Below is a small trained network, with its code and all its weights. Each question gives an input and a class and asks what happens when units are switched off, that is, made to give their printed mean instead of their output.

import numpy as np


def w(rows, s, z=0):
    codes = np.array(rows[::2]) - 128.0
    scale = np.full(codes.shape[1], s)
    scale[-1] = z or s
    return codes * scale


def f(y):
    return y / 2 * (1 + np.tanh(0.7978845608 * (y + 0.044715 * y**3)))


def log_softmax(a):
    a = a - a.max(-1, keepdims=True)
    return a - np.log(np.exp(a).sum(-1, keepdims=True))


def net(x, mask):
    res = np.array(x, float).reshape(1, 6) / 4 @ E
    y = f(res @ A[0][:, :-1].T + A[0][:, -1])
    res = res + np.where(mask, y, B[0][:, -1]) @ B[0][:, :-1]
    return log_softmax(res[-1] @ U[:, :-1].T + U[:, -1])


A, B = {}, {}
E = w([
[126,130,124,136],'x0',
[129,129,129,128],'x1',
[129,252,99,49],'x2',
[254,95,74,66],'x3',
[205,201,194,192],'x4',
[129,129,130,129],'x5',
],0.0063)
A[0] = w([
[137,126,165,135,21],'n1',
[196,192,192,174,76],'n2',
[64,64,104,48,54],'n3',
[203,186,204,158,47],'n4',
[96,188,183,190,111],'n5',
[116,223,121,58,76],'n6',
[70,71,125,39,79],'n7',
[43,251,41,153,100],'n8',
[206,113,100,86,100],'n9',
[82,177,238,92,222],'n10',
[116,248,93,14,90],'n11',
[84,140,96,80,48],'n12',
[112,135,100,127,81],'n13',
[163,141,198,132,44],'n14',
[169,85,127,125,33],'n15',
[136,132,165,127,24],'n16',
[123,20,201,156,81],'n17',
[195,109,90,97,52],'n18',
[217,103,96,80,76],'n19',
[64,145,176,160,33],'n20',
[43,162,196,137,75],'n21',
[123,186,153,67,53],'n22',
[2,165,125,164,26],'n23',
[223,120,62,105,103],'n24',
[25,162,133,171,116],'n25',
[185,166,202,169,76],'n26',
[15,86,29,38,86],'n27',
[129,220,99,88,50],'n28',
[97,99,190,163,201],'n29',
[188,109,96,128,31],'n30',
[183,135,198,158,66],'n31',
[76,145,219,109,176],'n32',
[29,174,146,182,44],'n33',
[191,170,203,161,75],'n34',
[59,98,210,143,76],'n35',
[122,204,146,74,89],'n36',
[112,107,194,70,219],'n37',
[230,66,112,87,51],'n38',
[214,116,53,140,108],'n39',
[163,124,133,171,51],'n40',
[68,65,104,54,69],'n41',
[121,44,95,205,89],'n42',
[60,63,86,63,67],'n43',
[92,247,66,45,111],'n44',
[102,188,90,156,3],'n45',
[67,144,145,169,46],'n46',
[98,103,83,106,90],'n47',
],0.0074,0.0066)
B[0] = w([
[37,137,142,217,93],'n1',
[59,231,45,169,162],'n2',
[69,213,118,186,150],'n3',
[77,211,66,171,148],'n4',
[122,152,132,92,171],'n5',
[149,63,177,209,164],'n6',
[81,202,104,158,152],'n7',
[197,73,179,112,182],'n8',
[96,115,183,68,164],'n9',
[125,95,79,65,254],'n10',
[188,68,157,209,221],'n11',
[143,180,175,192,113],'n12',
[102,122,121,151,105],'n13',
[29,164,134,211,107],'n14',
[86,150,247,200,104],'n15',
[65,112,151,190,93],'n16',
[183,85,174,231,172],'n17',
[31,122,232,109,130],'n18',
[11,105,217,37,162],'n19',
[29,84,214,122,124],'n20',
[77,138,178,79,155],'n21',
[129,59,168,209,121],'n22',
[124,161,198,73,152],'n23',
[71,115,200,44,183],'n24',
[113,110,176,60,188],'n25',
[76,193,75,185,147],'n26',
[109,213,93,174,219],'n27',
[110,85,177,179,141],'n28',
[155,122,98,120,233],'n29',
[30,132,234,175,110],'n30',
[113,182,115,204,128],'n31',
[93,104,110,58,199],'n32',
[66,139,214,44,153],'n33',
[37,220,70,157,149],'n34',
[160,92,186,108,151],'n35',
[172,129,150,206,147],'n36',
[146,137,59,110,226],'n37',
[108,165,255,144,157],'n38',
[46,152,171,71,169],'n39',
[59,137,137,190,104],'n40',
[111,222,126,200,153],'n41',
[176,92,151,200,166],'n42',
[90,229,109,203,161],'n43',
[157,60,140,197,221],'n44',
[94,176,202,205,99],'n45',
[97,127,238,131,121],'n46',
[62,152,129,134,127],'n47',
],0.0081,0.0045)
U = w([
[70,124,226,84,80],'0',
[79,235,83,230,67],'1',
[167,119,104,126,214],'2',
[165,117,108,124,198],'3',
[187,41,172,254,2],'4',
[168,129,103,117,149],'5',
],0.0096,0.008)

Each question gives the input, the list of numbers given to net, and the class t.
The units are the neurons (one row each of A and B). Each row of codes is followed by its name. A weight is (code - 128) times the scale printed after its matrix; where a second scale follows, it is the last column's (A, B and U).
mask holds one flag per neuron, in row order. A switched-off neuron (its flag False) gives its mean, the last column of its row in B, instead of its output. The means were averaged over made-up inputs and are rounded, as every weight is.
A unit's drop is (log p(t) with every unit on - log p(t) with that unit switched off) / (log p(t) with every unit on - log p(t) with every unit switched off).
The circuit of an input: a set's keep is (log p(t) with only the set's units on - log p(t) with every unit switched off) / (log p(t) with every unit on - log p(t) with every unit switched off). Starting from the 12 units with the biggest drops (on a tie, the unit counted first), units are removed one at a time, each time the one whose removal leaves the highest keep (on an exact tie, the one counted first), for as long as the keep stays at least 0.8.
units of the circuit, in order: the units of the circuit, biggest drop first
most important unit: the unit with the biggest drop
top k neurons: the k neurons with the biggest drops, biggest first
drop of u: that unit's drop, to one decimal
input [-4,-6,1,-7,-8,4], class 1: most important unit	n27
input [-1,-7,1,-7,2,-7], class 0: units of the circuit, in order	[n33, n25]
input [-5,0,0,-3,6,-4], class 1: units of the circuit, in order	[n2, n34]
input [-4,8,-3,-6,-8,-1], class 1: units of the circuit, in order	[n27, n43]
input [-7,3,7,8,1,-2], class 0: units of the circuit, in order	[n19, n24]
input [5,2,7,3,-4,6], class 4: top 2 neurons	[n11, n44]
input [5,4,-7,2,-6,-4], class 4: top 2 neurons	[n17, n42]
input [1,-6,6,4,6,0], class 1: top 2 neurons	[n2, n4]
input [-7,-6,5,-8,8,8], class 0: top 4 neurons	[n33, n8, n25, n21]
input [2,-5,-7,1,-5,0], class 4: top 3 neurons	[n17, n42, n10]
input [1,6,-7,-1,-3,-5], class 4: top 2 neurons	[n17, n42]
input [5,-2,8,4,5,-2], class 4: drop of n6	0.1
input [4,6,-5,-4,-7,-3], class 1: drop of n43	0.2
input [-1,2,7,-8,-3,7], class 0: most important unit	n33
input [5,4,6,-4,5,0], class 4: drop of n36	0.2
